Below are the code and all the weights of a small trained network. Each question names an input and a class and asks about switching units off, where a switched-off unit gives its printed mean instead of its output.

import numpy as np


def w(rows, s, z=0):
    codes = np.array(rows[::2]) - 128.0
    scale = np.full(codes.shape[1], s)
    scale[-1] = z or s
    return codes * scale


def norm(h):
    return h / np.sqrt((h * h).mean(-1, keepdims=True) + 1e-5)


def f(y):
    return y / 2 * (1 + np.tanh(0.7978845608 * (y + 0.044715 * y**3)))


def log_softmax(a):
    a = a - a.max(-1, keepdims=True)
    return a - np.log(np.exp(a).sum(-1, keepdims=True))


def net(x, mask):
    res = np.array(x, float).reshape(1, 6) / 4 @ E
    u = 0
    for l in range(2):
        y = f(norm(res) @ A[l][:, :-1].T + A[l][:, -1])
        res = res + np.where(mask[u : u + 3], y, B[l][:, -1]) @ B[l][:, :-1]
        u += 3
    return log_softmax(norm(res)[-1] @ U[:, :-1].T + U[:, -1])


A, B = {}, {}
E = w([
[127,129,130],'x0',
[213,123,169],'x1',
[80,252,56],'x2',
[131,126,111],'x3',
[129,129,137],'x4',
[39,130,114],'x5',
],0.0022)
A[0] = w([
[171,129,135,70],'0.n0',
[117,155,119,2],'0.n1',
[154,254,145,56],'0.n2',
],0.0077,0.0035)
B[0] = w([
[67,121,119,119],'0.n0',
[47,128,181,75],'0.n1',
[166,195,1,252],'0.n2',
],0.007,0.0021)
A[1] = w([
[171,91,122,147],'1.n0',
[3,23,157,110],'1.n1',
[23,213,70,5],'1.n2',
],0.0063,0.0022)
B[1] = w([
[61,109,152,198],'1.n0',
[132,104,21,202],'1.n1',
[80,188,255,250],'1.n2',
],0.0085,0.0019)
U = w([
[127,3,108,172],'0',
[120,129,28,255],'1',
[101,240,111,123],'2',
[13,187,161,21],'3',
[203,73,217,53],'4',
],0.011,0.0039)

Each question gives the input, the list of numbers given to net, and the class t.
The units are the neurons (one row each of A and B). Each row of codes is followed by its name. A weight is (code - 128) times the scale printed after its matrix; where a second scale follows, it is the last column's (A, B and U).
mask holds one flag per neuron, layer by layer. A switched-off neuron (its flag False) gives its mean, the last column of its row in B, instead of its output. The means were averaged over made-up inputs and are rounded, as every weight is.
A unit's drop is (log p(t) with every unit on - log p(t) with that unit switched off) / (log p(t) with every unit on - log p(t) with every unit switched off).
The circuit of an input: a set's keep is (log p(t) with only the set's units on - log p(t) with every unit switched off) / (log p(t) with every unit on - log p(t) with every unit switched off). Starting from all 6 units, units are removed one at a time, each time the one whose removal leaves the highest keep (on an exact tie, the one counted first), for as long as the keep stays at least 0.8.
units of the circuit, in order: the units of the circuit, biggest drop first
k most important neurons: the k neurons with the biggest drops, biggest first
k most important neurons of layer l: the k neurons of layer l with the biggest drops, biggest first
drop when u is switched off: that unit's drop, to one decimal
input [5,-4,-7,3,7,1], class 1: units of the circuit, in order : [1.n2]
input [8,-5,-3,4,1,-6], class 0: units of the circuit, in order : [1.n2; 0.n2]
input [5,-1,-1,7,-4,-3], class 0: 3 most important neurons : [0.n2; 1.n2; 0.n0]
input [1,-2,-5,1,6,2], class 1: 2 most important neurons : [1.n1; 0.n2]
input [-2,8,-2,7,4,8], class 0: 2 most important neurons : [1.n2; 0.n2]
input [2,-5,-7,3,-6,1], class 1: 2 most important neurons of layer 1 : [1.n1; 1.n2]
input [-8,5,0,8,5,7], class 0: 2 most important neurons of layer 0 : [0.n2; 0.n0]
input [8,-2,-8,-5,2,2], class 1: 3 most important neurons : [1.n1; 1.n2; 0.n2]
input [-6,1,0,-6,8,3], class 0: 4 most important neurons : [0.n2; 1.n2; 0.n0; 0.n1]
input [-7,7,-2,5,3,4], class 0: 2 most important neurons : [1.n2; 0.n0]
input [8,5,0,7,-6,-1], class 4: 2 most important neurons : [1.n1; 0.n2]
input [1,-6,-3,-8,-6,-6], class 0: 2 most important neurons of layer 1 : [1.n2; 1.n0]
input [6,-7,-7,-1,3,1], class 1: 2 most important neurons of layer 1 : [1.n1; 1.n2]
input [5,-8,-2,2,-1,-3], class 0: most important neuron : [0.n2]
input [8,-8,-1,7,1,-6], class 0: 3 most important neurons : [0.n2; 1.n2; 0.n0]
input [4,-3,0,3,-8,-4], class 0: drop when 0.n2 is switched off : 0.8
input [0,2,-2,-3,2,2], class 0: drop when 0.n0 is switched off : 0.0
input [1,0,-5,4,7,6], class 1: drop when 1.n1 is switched off : 1.2
